[  1   2  10   4   9   3  -3  20  17  -5  51 -10   0 -23   5   8   2  10
  -9  -2   9   9  -9  14  19  -6   0  13  13 -24   4 -22   1   1  -5 -10
   7  -7 -31  -4  37  -5  -3  -9] => (55)
[-2 -3 -2  5 -2 -2  1  3 11 -4 12  1 -2  3  4 -1  1 10  5  0 11  6  4  7
 -1 -1 -3 10  1 -7  2 -2  9 -2 -2 -9 -5 -4 11 -2 13  3  1  3] => (70)
[ -2   1  -5   2   0  -1  -1  -3   5  -3  24  -4   2 -11   5   3   2  20
   2  -7  -4   1   2  -4  14  -8  -1   0  12   3   5 -17   1  -2   0 -17
   3   3  -6   5   9   0  -7  -4] => (53)
[  1   1  -5   0  -1  -2  -1 -23   8  -6  12  -2   3 -30   9   3  -3  13
   2   0 -11   2 -11   3  12  -2  -5  -2  11  -5   1 -15  15  -1   2 -14
  -4  -3   3  -3   4   0  -7   2] => (65)
[  1   5  -9  -2   5  -7   1  -6  11   2 -28   7  -6 -10   2  -3  -4  13
   4  -3   0   4   8  13  12  -2  -2  12   9  -2   0 -21  13   2  -2 -16
 -10  -3  38   0   1  -2  -6   7] => (52)
[  0   5  -1   1   3  -1  -1  22 -11  -2  35  -2   2 -21   2  -5   1  12
   4  -1  -7   0  -3  -7  23   2  -3   3  11   4   4 -14  23   1   5 -20
 -15  -3 -15   3  -7   0 -10  -4] => (53)
[ -2   4  -4   4   2  -3   5   6  -5  -2  16  -2  -3  -1  -3   2  -2  12
   2   1   1   5   4   1  14  -4   5  10  -1  -6   5 -17   7   0   1  -6
  -6  -3  13  -1   4  -3   1   5] => (55)
[  0   0  -7   0  -3  -2   2   0  -2   4  16   1   1 -15   8   5  -1  19
   4  -1   1   9   2  -2   0   0  -4   6  -1  -7  -3  -6  11  -2   0  -3
  -7  -1   8  -1   1   1   3   3] => (55)
[  2  -5  -5   1   4  -1   2 -11  -6   3  -1   3  -4  -4   1  -3   2  -3
  -2  -1 -15  -6  -5  -3  -5   2  -1 -15   6  11  -7   2  -2   2   4  -7
   9   4  -2   6  -5   6 -13  -3] => (53)
[  3  -2 -13  -6  -8  -7   3  19 -19   4  12   9  -4   8   4   0   4  15
   7   0  -8  -5   5  -9  -6   2  -7  -4   6   5   2  -6   3   4   2 -11
 -10   1  14   5 -15   3  16  -4] => (53)
[  1   4  -9  -1  -7  -4  -1   6 -12  -8  27  -2   7 -37  10   4   4  33
   2  -4 -10   0   5  -6  28  -3  -1   9  11 -17  11 -24  29   2   9 -20
 -16  -8  -1   1   1   1   8  -7] => (65)
[ -1   2   3   0  -3   1  -1  26  11   2   1   3  -7  34  -2  -2   1  -3
   2   1   0  -1   0   5  -6  -2   4  -6  10   2  -7  -2 -17   1   2 -13
  11   2 -12   5   8   1   5 -11] => (53)
[ -1   3  -5  -1  -3  -2   0  19  -3  -2  27  -2   7  -8   6   4  -4  22
   3  -1   1   5   3   1  14  -1  -1  20   2 -12   3 -16  16  -1   1 -12
 -14  -4   4  -4   9   0  12  -3] => (55)
[  4   1 -15  -6  -4  -3  -1  51  -3   9  26   7  -7  33   8  -3   0  17
  18   0   2   2  10  -6 -15   0  -3  -2   9   0   4  -5   2  -2  -1 -30
 -21  -2  10   1   0   0  14 -11] => (53)
[ -2   4  -5   2 -10  -4  -1  38   6   3  21   0  -6  25   7   2   0  13
   9  -3   4   2   9   2  -2   0  -3  20   3 -13   3  -4   8  -1   3 -10
 -16  -2  13   2   9   3  29  -5] => (55)
[  1   8  11   7   2   5   0  -5  36  -7   2  -7   1 -18  -4  -1   0  11
  -1   1   7   6  -4  10  21  -3   4   5  -1   4   9  -7  10  -4   3  -9
  -4   0  -5   2  12  -3 -14   5] => (70)
[  2   3   0  -3  -6   1  -4  11 -15  -3  20  -4   5   5   2   0   0  10
   8  -2   3  -4   8   0   5  -2   1   3   3  -1   9  -5  18   1   2 -16
 -18 -12  12  -4   1   0  11  -9] => (70)
[  1  -3  22   5  17   6   0 -25  34   4 -23  -3  -8  15  -9  -4   2 -54
  -7   4   6   3 -18  10 -17  -5   5 -13   0   3 -13  24 -25  -2   0  17
  21   4 -13  -6   9  -1 -23  14] => (70)
[  0   9 -12  -5   3  -5   4  11 -23  -6  23  -4   5 -21   0  -1   1  25
   0   0  -8  -5   7  -5  35  -3   4   1  16  11  14 -32  21   3   4 -30
  -8  -2  -3   3   1   1  -3 -12] => (53)
[ -1   1  10   2   8   5  -5   9  -5  -2   6  -6   6 -11 -11  -3   3 -17
  -4   1  14   6   7   4  11  -2   2  14  -8  -6   7  -4   9   1  -9   4
  -6   0   2 -10  15  -8 -14  -1] => (56)
[  0 -11 -19 -14  -3  -7   0  21   8   5  15   4   1 -30  29  -2  -1  23
   2  -5 -15   3  -6   3  -7   3  -4  -6  14 -12  -3  -5   9   2  -7 -30
 -11  -4  -5   5   5   6   5  -3] => (52)
[ -2   5 -10  -1  -9  -3  -3  26  -3   3  25   0  -3  11  11   2  -2  12
  11   0   3   3   0  -4  -2   0  -5  14  -1 -16   0   0  13   6   0  -4
 -25  -5  15   1  -7   3  24  -3] => (55)
[ -2   7  -3   2  -1  -2  -2  24   7  -1  28   4  -5 -10  10   1   1  16
   2  -1   6   4   0   4  16  -1  -4  17   2 -17  -2  -6  10  -1   7  -7
 -12  -7   0   1  12   2  13   2] => (55)
[  0   4  -3   0  -6  -1  -6  27   1  -2  19   6   0  -5   7  -1   1  17
  10  -2   1   0   8   1   6  -1   0   4  15   1   8 -16  13   1  -2 -26
 -12  -3   5   3   4   3   8  -6] => (53)
[  6  -8  -6  -3   8  -1   2   6  -7   2   7  -2  -4  -8   3  -1   1   1
   3   1  -7   4   4   0   5   4   3   4   8  -2   3 -18   6   3   3 -11
  -2  -4   8   0   5  -1  -8  -4] => (53)
[  0   3  -4  -1   3  -4   2  19   5  -3  10  -1   1 -22   2  -2   0  18
   0   5   5   6   3   6  18  -1   3  13   8  -6   6 -17  16  -2  -1 -20
 -12  -5   1   4  14  -1  -3  -3] => (52)
[  1   3 -12   3  -7  -5  -5  13  44   2   1   3 -10  12  22   2  -1  13
   2  -1   5  10   2  13  -8   0  -4  25   7 -29  -9  -4   7  -3   1  -8
  -9  -4  15  -2  18   0  23   6] => (55)
[  1   0  -4  -3  -6  -9   0 -16  16  -3   0   3  -8  32  14   6   1   9
   5   0 -11   0  -2  -1 -10   0  -5  -3   0  -1  -2   0   0  -2   1  -9
  -2   2  17   2  -7   2  16   0] => (52)
[  0   3  -7   2 -12   0  -3  17   6   3   5   6  -5  10  15   0   3  17
  10   2   0   5   4  -3  -2   1  -4   9   9  -7  -1 -11  23   2   0 -15
 -25  -2  20   2  -6   4  21   5] => (53)
[  0   8 -11   2 -10  -4  -2  12  -1  -3  25  -2  -3  24   7   0  -1  18
  14  -2   5   6   7  -5  -6  -2  -2   9  -8  -5   5   3  18   0   1 -17
 -28  -4  33   5  -7   5  24  -1] => (70)
[  3  -1   3   0  13   2  -2  -8  22   1  12 -12  -8 -11  -1   3  -1 -10
 -13   1   0   4  -6  13  12   3  -3   9  -6 -15  -6  -4 -11  -8   2   8
  17   0  -7  -3  24   2  -9   3] => (55)
[  3  -2  -2   2  -6  -1  -1  -8  -2   2   5   4 -12  17   1   2   1  -1
   7  -1  -2   1   2   0 -11  -2  -2   2  -4  -4  -2   0  -1  -1  -1   2
  -4  -5  11   1   1  -1  14   1] => (55)
[ -2   1   0  -2   3  -2   0  43  11   3   8  -1   0   2   0  -1   2  -8
   3   0  10   2  -2   9   6   0   3   9  11 -13   3  -5   6   0   2 -11
  -9   0 -12   1  16  -1   0  -3] => (70)
[ -1   4   6   7  16   2   6  -6   0  -3  44   2  -2 -36   0   1   3  10
  -1  -1  -7   4 -12   2  26  -1  -4  -7   2  10  -6 -16  13  -3   7 -13
  -7  -2  -5   0   4   0 -33   6] => (52)
[ -1  11  -3   4  -3  -3  -1  21   2   0   4   3  -4   9   2  -2   1  13
   7  -2   9   5  10   7   9  -6   2  19   4  -9   0 -10  17  -2   1 -16
 -20  -3  22   0   3  -1   3   6] => (70)
[ -1   3   0   4 -11   0  -2  36  19   4  23   7  -4  30  12   1   1   0
  11   1  10  -8   2   1 -19  -2   0   8  12 -11  -3  -7   5  -1   1 -15
 -14  -4  -1  -5   6   0   9  -3] => (53)
[  0   4   1   2   8   3   5  11  -4  -2   6  -8   2 -13  -7  -2   0   2
  -5   0   6   1  -1   2  17   4   0   3  -1   0  -1  -7   5   3   3   2
   2  -1  -4   2   3   0  -1   3] => (53)
[  2  -6   8   7   6   3   1 -11  44   6  -1   0 -10  26  11   2   3 -33
  -1   1  -4   3 -19   6 -41   3  -2  -7   5  -8 -22  24 -27  -3  -1   5
  16   6 -11   6  11   2 -11   2] => (53)
[  2  -3  -7  -3   3  -3   1   3   6   0  18   1  -3  -1  11   3   0   2
  -1   2 -15   0 -10  -4 -12   1  -3  -4   7 -10  -6   1  -3   1   0  -9
  -1   0  -3   4   1   4   3  -5] => (53)
[  0  -3  -9  -2  -2  -1   2 -18 -13  -1  -9   2   4 -12   7  -2   2   8
   1   1 -11  -5   0  -7   9   2  -2 -17   4   3   3  -3   9   0   1  -9
  -5   1  11   2 -11   4  14   0] => (65)
[ -2   2   0  -4   9   2   3   5 -26  -4  23  -5  10 -42  -8   3   1  17
 -15   4  -9  -3  -4  -3  39  -2   0  -3  11  10   9 -29   9  -1   3  -8
   6  -3 -16   1   4  -1 -15 -14] => (53)
[ -4   4   1  -1   2   3   0  -3  -3  -4  -1 -10   1  15  -8  -2   2  -1
   0   1  10   2   2   7   3   2   3   3 -18   6   6   7  -5  -4  -4   2
   0   1   7  -3   4  -1   3  -3] => (70)
[  1  -1   2  -4   4   1  -1  14  -7   3   0  -3   7  13  -6  -5   0 -14
   6   1   5   1   1  -3 -16   1   6  -1  -1   5   3   8   3  -3  -1 -11
 -10  -2   9  -1  -2   1 -13   1] => (70)
[  2   9   6   0  -1  -1  -3  12  22  -1  -1  -1  -5  -4   9   3  -3  -4
  -4   0   9   4  -1   8  10  -3  11  18  12 -19  -6  -8   4  -1   0   6
   3  -1 -11  -3  19   2   9   2] => (55)
[  1  -4  -8   1  -1  -5   0  -6   2  -1  22   3  -2   0  12   3   1  20
   4  -1  -6   0  -5  -1  -8  -1  -2  -7   7  52  -7  -8   0  -7   2 -14
   2   1   4   4  -2   3   2  -1] => (59)
[ 0  4 -1  4 -1  0  3 -1 -9 -7  9  2 -4  7  0  2 -1  1  6 -1 -1  1  3 -5
 -9  0 -3 -2 -5  0 -1  3  2 -1  1  3 -8 -3 10  0 -3  1  4  3] => (70)
[  1  -7   0  -2   4   4   5  13 -10  -1  22  -8   1  -4  -7   3  -1   2
  -7  -2   0   1  -2   3   6  -2  -3  -4  -3  -7  -1   5 -10   0  -1  -6
  15  -3 -14   0   8   2   1 -10] => (59)
[  2  -5   8   3  -2   2   0   6  23   3  -8   1  -5   0  10   3  -1 -14
  -5   2   3   3 -10   5  -3   3   3   9   0 -19  -9  12  -1  -3   1  17
   5   1  -9  -1   8   3  16   5] => (55)
[  1   1  -9   1   1  -4   2  17  -4   2  21  -6  -2 -11   3   0   1  20
   2  -2   4   4   6   2  11   2  -4  14  -3 -14   0 -16  11  -3   0  -6
 -11  -4  15  -2   8   2   5   1] => (55)
[  0   2  -4  -2   1   0   1  14  -8  -3   5  -2   0  -4  -3  -5   0  13
   1   2  -1   4  -1  -1  18   1   2   0   2   9   7  -7  18   2   0 -17
 -13  -2   3  -1  -7   3   1  -2] => (70)

[  2   2   5  -2   1   2  -5   0   2 -11 -10  -2   4   6 -10   3  11   3
  -5  -3  -2  -3   2   5  -7  -3   7   3  -1   2   0   6  -1  -3   4  -4
  -2   1   0   1   1  -2  -2   6] => (76)
[  6  -9 -12  -9  14  -9   4   1   0  23 -11 -11  -1 -15  -2  -3   0   5
   8   5   2   5  -2  -9   5   9   9   5   7   2  -2  -5   8  -7 -15  -7
  -1  -5 -11  14   6  -7  15 -11] => (68)
[  2  -6  -3  -3  16  -3   1  -3  -2   0 -15  -3   1 -12 -12   6   7   2
  -1  -2  -3  -9   1  -3  -7   1  10   4   8   3  -2   0   7  -8 -15 -10
  -1  -2  -7  12   1  -4   4  -1] => (68)
[  0  -3  -1  -1   8  -1   0  -2   4  -6 -10  -4   2  -3  -7   1  11  -2
  -4   0  -2  -6   3   0  -7  -3   4   3   4   4  -2   4   2  -3  -5  -4
   4   0  -2   3   5  -5   1   0] => (68)
[  0  -7  -1  -4   2   0   9   1   3   2  -9   0   4   2  -3   0   2  -3
  -4 -10  -2   1  -1  -4   4   0   6   0  -4   1  -2  -4   3  -4  -8  -2
   1   0  -8   1   5   1   2  -2] => (66)
[ -1   2   2  -1   4   1  -1  -2   2 -11  -5   2   3   1  -4   1   8  -5
  -4  -3  -3  -8   2   5 -14  -2   2   0   2   6  -3   7   0  -2  -7  -3
   3   0  -4  -2   0  -2   0   2] => (68)
[  0   1   3  -5  12  -2   0  -1   2  -9 -17  -4   2  -2 -10   2  13  -4
  -5  -4  -3 -13   3   2  -6  -1   6   5   4   5  -1   2   3  -4  -9 -10
   2   2  -4   2  -4  -5   0   2] => (68)
[ -1  -5   4  -9   2  -3  11   1  -2  -3 -21   8   7   3  -9   4  -3   5
  -7 -22  -6  -9  -2  10  -2   3  15   4  -8   3   0  -5   6  -2 -21  -8
  -2   0 -10   1  -5   4   2   3] => (66)
